Here is a tiny trained network, its code and every weight. The questions are about switching its units off for an input and a target symbol, where a switched-off unit gives its printed mean instead of its output.

import numpy as np


def w(rows, s, z=0):
    codes = np.array(rows[::2]) - 128.0
    scale = np.full(codes.shape[1], s)
    scale[-1] = z or s
    return codes * scale


def f(y):
    return np.maximum(y, 0)


def softmax(a):
    e = np.exp(a - a.max(-1, keepdims=True))
    return e / e.sum(-1, keepdims=True)


def log_softmax(a):
    a = a - a.max(-1, keepdims=True)
    return a - np.log(np.exp(a).sum(-1, keepdims=True))


def net(x, mask):
    ids = ['αβδεζηθμξπστφψω'.index(c) for c in x.split()]
    T = len(ids)
    res = E[ids] + P[:T]
    u = 0
    for l in range(2):
        r = res
        for j in range(3):
            rows = slice(4 * j, 4 * j + 4)
            q, k, v = (r @ M[l][rows].T for M in (Q, K, V))
            z = softmax(np.where(np.tri(T) > 0, q @ k.T / 4**0.5, -1e9)) @ v
            o = O[l][rows]
            res = res + np.where(mask[u + j], z, o[:, -1]) @ o[:, :-1]
        u += 3
        y = f(res @ A[l][:, :-1].T + A[l][:, -1])
        res = res + np.where(mask[u : u + 8], y, B[l][:, -1]) @ B[l][:, :-1]
        u += 8
    return log_softmax(res[-1] @ U[:, :-1].T + U[:, -1])


Q, K, V, O, A, B = {}, {}, {}, {}, {}, {}
E = w([
[93,150,167,147],'α',
[102,139,158,148],'β',
[186,96,176,103],'δ',
[127,142,152,156],'ε',
[96,168,81,106],'ζ',
[112,141,112,135],'η',
[163,149,136,187],'θ',
[122,67,95,179],'μ',
[126,143,154,157],'ξ',
[157,186,108,66],'π',
[140,142,146,156],'σ',
[175,161,173,82],'τ',
[253,100,125,110],'φ',
[164,68,104,149],'ψ',
[191,92,175,98],'ω',
],0.019)
P = w([
[108,143,221,185],'0',
[120,138,178,187],'1',
[126,138,148,195],'2',
[129,133,124,194],'3',
[144,139,105,200],'4',
[143,136,83,198],'5',
[149,133,72,200],'6',
[151,123,55,196],'7',
[152,117,37,198],'8',
[153,110,18,185],'9',
[153,97,4,185],'10',
[147,107,2,194],'11',
],0.0041)
Q[0] = w([
[188,168,97,193],'0.h0',
[137,155,143,148],'0.h0',
[86,127,181,127],'0.h0',
[87,159,205,120],'0.h0',
[69,127,195,88],'0.h1',
[150,69,95,87],'0.h1',
[82,51,124,50],'0.h1',
[136,113,141,106],'0.h1',
[142,72,138,247],'0.h2',
[45,110,138,78],'0.h2',
[136,143,29,176],'0.h2',
[84,6,182,89],'0.h2',
],0.018)
K[0] = w([
[236,160,109,118],'0.h0',
[150,135,143,130],'0.h0',
[80,135,172,123],'0.h0',
[77,121,197,142],'0.h0',
[139,173,185,111],'0.h1',
[116,106,183,158],'0.h1',
[87,137,219,149],'0.h1',
[142,133,171,135],'0.h1',
[165,55,49,162],'0.h2',
[87,150,191,165],'0.h2',
[95,115,59,105],'0.h2',
[87,33,252,151],'0.h2',
],0.019)
V[0] = w([
[105,134,180,116],'0.h0',
[83,134,190,140],'0.h0',
[159,160,74,108],'0.h0',
[160,148,81,100],'0.h0',
[130,84,33,90],'0.h1',
[130,179,174,128],'0.h1',
[116,86,133,153],'0.h1',
[110,104,217,197],'0.h1',
[156,135,78,52],'0.h2',
[141,191,141,130],'0.h2',
[95,67,155,187],'0.h2',
[131,255,214,216],'0.h2',
],0.0055)
O[0] = w([
[148,163,189,170,65],'0.h0',
[163,171,165,195,38],'0.h0',
[54,59,108,58,217],'0.h0',
[62,72,123,53,198],'0.h0',
[119,59,48,106,142],'0.h1',
[175,201,155,195,116],'0.h1',
[67,74,150,43,120],'0.h1',
[48,122,246,24,106],'0.h1',
[87,147,86,71,223],'0.h2',
[145,207,128,127,189],'0.h2',
[147,43,166,172,1],'0.h2',
[207,254,173,201,160],'0.h2',
],0.0052,0.0017)
A[0] = w([
[201,117,191,58,84],'0.n0',
[211,80,10,51,167],'0.n1',
[21,255,99,130,37],'0.n2',
[20,115,168,210,155],'0.n3',
[130,148,211,113,41],'0.n4',
[242,100,139,128,2],'0.n5',
[20,116,96,159,250],'0.n6',
[36,206,190,85,93],'0.n7',
],0.0077,0.0038)
B[0] = w([
[192,145,172,170,149],'0.n0',
[67,173,228,147,255],'0.n1',
[95,7,116,74,188],'0.n2',
[201,108,62,126,168],'0.n3',
[85,106,96,107,146],'0.n4',
[132,72,196,124,144],'0.n5',
[80,198,71,210,204],'0.n6',
[124,89,64,64,156],'0.n7',
],0.014,0.0063)
Q[1] = w([
[118,170,142,158],'1.h0',
[138,214,135,113],'1.h0',
[57,172,26,241],'1.h0',
[119,137,85,136],'1.h0',
[125,97,124,101],'1.h1',
[166,123,152,135],'1.h1',
[102,88,155,61],'1.h1',
[140,153,105,168],'1.h1',
[191,62,134,47],'1.h2',
[130,252,94,65],'1.h2',
[138,140,112,117],'1.h2',
[115,165,164,75],'1.h2',
],0.024)
K[1] = w([
[123,158,135,146],'1.h0',
[138,203,124,132],'1.h0',
[25,142,180,106],'1.h0',
[110,137,132,109],'1.h0',
[157,89,161,113],'1.h1',
[126,145,116,166],'1.h1',
[170,72,136,95],'1.h1',
[104,156,129,142],'1.h1',
[207,61,107,72],'1.h2',
[160,253,84,57],'1.h2',
[134,144,112,114],'1.h2',
[168,170,148,93],'1.h2',
],0.025)
V[1] = w([
[210,66,116,160],'1.h0',
[120,179,168,53],'1.h0',
[163,115,122,77],'1.h0',
[175,114,144,201],'1.h0',
[99,111,131,125],'1.h1',
[131,154,133,112],'1.h1',
[144,125,127,137],'1.h1',
[119,107,129,135],'1.h1',
[148,43,79,222],'1.h2',
[113,101,141,141],'1.h2',
[193,254,21,112],'1.h2',
[201,154,170,48],'1.h2',
],0.009)
O[1] = w([
[67,124,136,132,38],'1.h0',
[154,200,47,141,131],'1.h0',
[122,144,54,147,71],'1.h0',
[66,141,211,119,103],'1.h0',
[90,144,159,144,133],'1.h1',
[145,120,135,99,125],'1.h1',
[148,120,107,125,125],'1.h1',
[113,135,133,146,129],'1.h1',
[71,58,42,216,138],'1.h2',
[135,96,116,132,148],'1.h2',
[48,254,184,194,65],'1.h2',
[161,197,122,25,2],'1.h2',
],0.0084,0.0069)
A[1] = w([
[108,169,189,53,160],'1.n0',
[229,189,180,206,58],'1.n1',
[55,58,149,96,2],'1.n2',
[18,131,24,103,190],'1.n3',
[120,209,254,156,125],'1.n4',
[148,187,45,126,23],'1.n5',
[59,28,98,112,28],'1.n6',
[13,150,6,51,123],'1.n7',
],0.0086,0.0066)
B[1] = w([
[1,101,151,200,248],'1.n0',
[179,28,78,102,201],'1.n1',
[226,195,87,171,181],'1.n2',
[142,189,245,132,222],'1.n3',
[235,177,59,63,235],'1.n4',
[50,179,75,94,181],'1.n5',
[63,93,88,61,221],'1.n6',
[180,42,152,117,184],'1.n7',
],0.015,0.012)
U = w([
[172,98,222,100,201],'α',
[141,134,182,161,241],'β',
[130,147,155,172,164],'δ',
[144,163,128,152,150],'ε',
[192,102,134,255,37],'ζ',
[131,151,125,152,66],'η',
[219,149,130,123,126],'θ',
[55,134,124,241,3],'μ',
[135,157,126,156,130],'ξ',
[99,210,34,202,143],'π',
[147,180,107,79,148],'σ',
[45,185,124,90,181],'τ',
[164,223,187,244,245],'φ',
[97,83,75,98,56],'ψ',
[131,150,126,150,70],'ω',
],0.0061,0.0041)

Each question gives the input, a string of symbols that net reads in full, and the target symbol t.
The units are the heads (4 rows each of Q, K, V and O) and the neurons (one row each of A and B). Each row of codes is followed by its name. A weight is (code - 128) times the scale printed after its matrix; where a second scale follows, it is the last column's (O, A, B and U).
mask holds one flag per unit, layer by layer, with each layer's heads first. A switched-off unit (its flag False) gives its mean, the last column of its rows in O or B, instead of its output. The means were averaged over made-up inputs and are rounded, as every weight is.
A unit's drop is (log p(t) with every unit on - log p(t) with that unit switched off) / (log p(t) with every unit on - log p(t) with every unit switched off).
The circuit of an input: a set's keep is (log p(t) with only the set's units on - log p(t) with every unit switched off) / (log p(t) with every unit on - log p(t) with every unit switched off). Starting from the 12 units with the biggest drops (on a tie, the unit counted first), units are removed one at a time, each time the one whose removal leaves the highest keep (on an exact tie, the one counted first), for as long as the keep stays at least 0.8.
units of the circuit, in order: the units of the circuit, biggest drop first
most important unit: the unit with the biggest drop
top k neurons: the k neurons with the biggest drops, biggest first
k most important neurons of layer l: the k neurons of layer l with the biggest drops, biggest first
which heads matter: for each layer, one digit per head in row order, 1 if its drop is at least 0.15 and else 0, layers parted by /
input θ ζ η θ ψ α, target ψ: top 2 neurons	0.n1; 1.n6
input θ ζ θ η δ θ ξ θ ψ ε μ β, target μ: top 4 neurons	0.n6; 1.n6; 1.n4; 0.n2
input μ μ φ η θ μ μ θ, target μ: units of the circuit, in order	1.h2; 1.n4
input τ ψ ω θ, target ψ: units of the circuit, in order	1.h2; 0.h2; 1.n6
input π θ θ φ η θ ζ π π θ θ, target π: top 3 neurons	0.n1; 1.n5; 0.n2
input ζ θ θ α, target ζ: most important unit	0.h2
input ζ σ ω, target α: top 2 neurons	0.n5; 0.n0
input θ ζ θ π ψ ζ η π θ α, target π: which heads matter	011 / 100
input σ ψ π θ θ ξ θ π σ, target π: units of the circuit, in order	1.n5; 1.h0; 0.n1; 0.h2
input μ θ β ε θ β θ, target μ: units of the circuit, in order	1.h2; 0.n6; 1.n4
input θ δ ζ π θ ζ ζ θ φ, target α: 2 most important neurons of layer 0	0.n1; 0.n5
input θ π ζ α μ β, target μ: units of the circuit, in order	1.h2; 1.n4; 0.n1
input ζ ψ θ φ θ σ ψ π θ ω α, target π: units of the circuit, in order	1.h0; 0.n1; 0.n6
input ε ψ τ θ θ, target ψ: units of the circuit, in order	0.h2; 1.h2; 1.n6
input θ θ ζ α θ, target ζ: 3 most important neurons of layer 0	0.n6; 0.n1; 0.n2
input θ θ δ, target α: units of the circuit, in order	1.h2; 0.n6; 0.h1
input φ θ ζ α ζ ξ σ, target ζ: top 4 neurons	0.n2; 0.n6; 0.n1; 1.n6
input μ θ ε θ ψ, target ψ: 2 most important neurons of layer 0	0.n1; 0.n3
input ψ μ θ σ θ ω, target α: top neuron	0.n6
input θ σ θ θ α, target α: top 2 neurons	0.n7; 0.n1
input θ θ ω τ θ μ π ψ δ θ ξ, target ψ: top 3 neurons	0.n1; 0.n3; 1.n6
input α π ζ η ε, target ζ: which heads matter	010 / 101
input ψ π ε θ θ, target π: units of the circuit, in order	0.n1; 1.n5; 1.h0; 0.h2
input π θ ψ π θ η, target φ: most important unit	1.n3
